Here is a tiny trained network, its code and every weight. The questions are about switching its units off for an input and a class, where a switched-off unit gives its printed mean instead of its output.

import numpy as np


def w(rows, s, z=0):
    codes = np.array(rows[::2]) - 128.0
    scale = np.full(codes.shape[1], s)
    scale[-1] = z or s
    return codes * scale


def f(y):
    return np.maximum(y, 0)


def log_softmax(a):
    a = a - a.max(-1, keepdims=True)
    return a - np.log(np.exp(a).sum(-1, keepdims=True))


def net(x, mask):
    res = np.array(x, float).reshape(1, 5) / 4 @ E
    y = f(res @ A[0][:, :-1].T + A[0][:, -1])
    res = res + np.where(mask, y, B[0][:, -1]) @ B[0][:, :-1]
    return log_softmax(res[-1] @ U[:, :-1].T + U[:, -1])


A, B = {}, {}
E = w([
[130,253,103,168,227,110,177,36],'x0',
[71,33,118,168,109,58,223,25],'x1',
[237,53,43,113,202,189,167,113],'x2',
[226,146,163,199,90,70,218,231],'x3',
[185,73,224,220,188,119,24,67],'x4',
],0.0062)
A[0] = w([
[188,151,158,185,123,120,199,204,56],'N1',
[81,126,103,64,150,216,87,83,39],'N2',
[80,114,58,102,88,99,201,124,59],'N3',
[182,78,52,101,200,153,150,122,2],'N4',
[115,196,93,66,110,187,157,187,115],'N5',
[67,56,109,174,106,38,190,55,144],'N6',
[66,106,99,59,137,177,80,53,112],'N7',
[78,164,35,85,109,184,194,174,50],'N8',
[113,2,145,123,48,114,141,126,121],'N9',
[52,192,175,145,87,83,103,143,52],'N10',
[159,26,157,70,58,150,77,188,146],'N11',
[84,162,25,70,89,121,183,154,50],'N12',
[201,108,71,121,194,202,153,147,100],'N13',
[144,166,136,166,172,113,122,79,67],'N14',
[20,180,230,145,83,58,123,140,113],'N15',
[224,66,52,114,170,167,152,114,46],'N16',
[105,55,137,77,85,173,83,151,41],'N17',
[77,135,108,63,156,179,67,99,25],'N18',
[119,227,109,141,211,149,135,105,41],'N19',
[118,168,111,148,160,73,181,45,83],'N20',
[56,224,180,144,93,90,76,155,141],'N21',
[149,199,117,79,138,178,39,164,60],'N22',
[135,214,121,152,174,126,163,83,56],'N23',
[185,176,138,155,124,147,121,192,120],'N24',
[140,86,156,211,178,152,52,95,29],'N25',
[231,140,154,154,87,71,179,170,101],'N26',
[179,97,200,185,165,149,60,110,43],'N27',
[128,178,121,146,207,117,171,96,96],'N28',
[186,100,181,190,156,134,64,95,38],'N29',
[197,140,155,184,90,84,220,193,21],'N30',
[140,96,179,200,157,114,76,112,31],'N31',
[186,230,133,104,135,185,29,196,97],'N32',
],0.0075,0.0019)
B[0] = w([
[102,99,245,58,214,87,171,53,203],'N1',
[96,81,209,68,187,73,183,70,196],'N2',
[62,138,123,226,98,112,169,161,201],'N3',
[161,126,120,98,50,205,191,103,189],'N4',
[63,130,125,237,132,138,163,203,198],'N5',
[225,46,8,223,153,56,128,106,253],'N6',
[96,82,221,73,217,39,214,77,217],'N7',
[29,159,191,221,102,144,164,207,207],'N8',
[204,218,57,86,117,60,27,204,217],'N9',
[180,88,129,95,63,235,170,81,207],'N10',
[195,246,128,60,91,70,13,204,223],'N11',
[12,149,183,213,98,164,150,212,211],'N12',
[180,94,109,103,22,209,152,84,200],'N13',
[135,207,126,109,99,108,120,194,182],'N14',
[197,42,115,74,39,226,162,77,249],'N15',
[160,92,134,92,6,240,164,98,205],'N16',
[145,193,134,63,120,69,84,176,186],'N17',
[98,81,216,57,214,64,193,62,189],'N18',
[177,191,126,65,89,59,99,198,199],'N19',
[187,194,60,95,122,75,63,201,211],'N20',
[211,60,97,87,46,214,165,85,227],'N21',
[168,43,21,182,165,54,154,108,195],'N22',
[171,233,121,33,72,111,49,193,197],'N23',
[130,61,91,140,194,57,162,85,186],'N24',
[50,145,194,205,95,138,180,192,208],'N25',
[89,109,225,54,213,95,172,47,210],'N26',
[52,177,169,208,94,150,196,210,211],'N27',
[159,186,107,58,85,100,59,165,195],'N28',
[54,154,169,185,101,150,186,221,207],'N29',
[93,83,212,43,225,89,167,83,216],'N30',
[37,159,170,223,88,178,176,197,194],'N31',
[195,39,2,228,176,46,133,137,222],'N32',
],0.0054,0.0076)
U = w([
[58,158,161,205,118,161,149,174,105],'0',
[109,107,189,68,199,100,150,85,107],'1',
[166,212,107,77,115,101,83,169,101],'2',
[167,90,114,103,85,249,148,97,104],'3',
[153,83,48,193,164,84,133,126,141],'4',
[130,142,117,137,150,163,104,117,255],'5',
],0.017,0.0093)

Each question gives the input, the list of numbers given to net, and the class t.
The units are the neurons (one row each of A and B). Each row of codes is followed by its name. A weight is (code - 128) times the scale printed after its matrix; where a second scale follows, it is the last column's (A, B and U).
mask holds one flag per neuron, in row order. A switched-off neuron (its flag False) gives its mean, the last column of its row in B, instead of its output. The means were averaged over made-up inputs and are rounded, as every weight is.
A unit's drop is (log p(t) with every unit on - log p(t) with that unit switched off) / (log p(t) with every unit on - log p(t) with every unit switched off).
The circuit of an input: a set's keep is (log p(t) with only the set's units on - log p(t) with every unit switched off) / (log p(t) with every unit on - log p(t) with every unit switched off). Starting from the 12 units with the biggest drops (on a tie, the unit counted first), units are removed one at a time, each time the one whose removal leaves the highest keep (on an exact tie, the one counted first), for as long as the keep stays at least 0.8.
units of the circuit, in order: the units of the circuit, biggest drop first
unit that matters most: the unit with the biggest drop
k most important neurons: the k neurons with the biggest drops, biggest first
drop of u: that unit's drop, to one decimal
input [-8,6,6,1,6], class 2: units of the circuit, in order => N9, N11
input [0,7,-6,-5,3], class 4: 2 most important neurons => N6, N16
input [3,-3,-8,2,-8], class 0: 2 most important neurons => N12, N8
input [2,-4,-4,-2,-2], class 3: 3 most important neurons => N21, N6, N10
input [-6,-6,-2,-8,4], class 1: unit that matters most => N18
input [-6,-6,1,-7,-1], class 1: 4 most important neurons => N18, N2, N7, N6
input [-7,0,-7,2,-1], class 2: 4 most important neurons => N11, N9, N17, N16
input [1,-4,-6,1,-6], class 0: 4 most important neurons => N5, N8, N12, N16
input [-8,-4,7,-6,-5], class 2: 3 most important neurons => N11, N17, N15
input [-7,7,-1,8,2], class 1: 2 most important neurons => N30, N26
input [-2,-6,3,6,-5], class 1: units of the circuit, in order => N1, N26
input [-4,-5,-7,6,0], class 3: units of the circuit, in order => N21, N15
input [0,-8,7,-4,6], class 4: 3 most important neurons => N32, N22, N15
input [-4,-5,3,4,4], class 4: units of the circuit, in order => N32
input [-8,-8,-6,-8,2], class 1: 2 most important neurons => N18, N7
input [3,-8,3,-5,7], class 4: 4 most important neurons => N32, N22, N12, N8
input [1,-5,-7,0,-6], class 3: 3 most important neurons => N21, N15, N10
input [-1,-3,0,5,-3], class 1: drop of N14 => 0.0
input [-2,5,2,-5,6], class 0: drop of N29 => 0.1
input [-8,-7,8,-4,8], class 0: unit that matters most => N27
input [7,-1,-8,-4,2], class 3: drop of N11 => 0.2
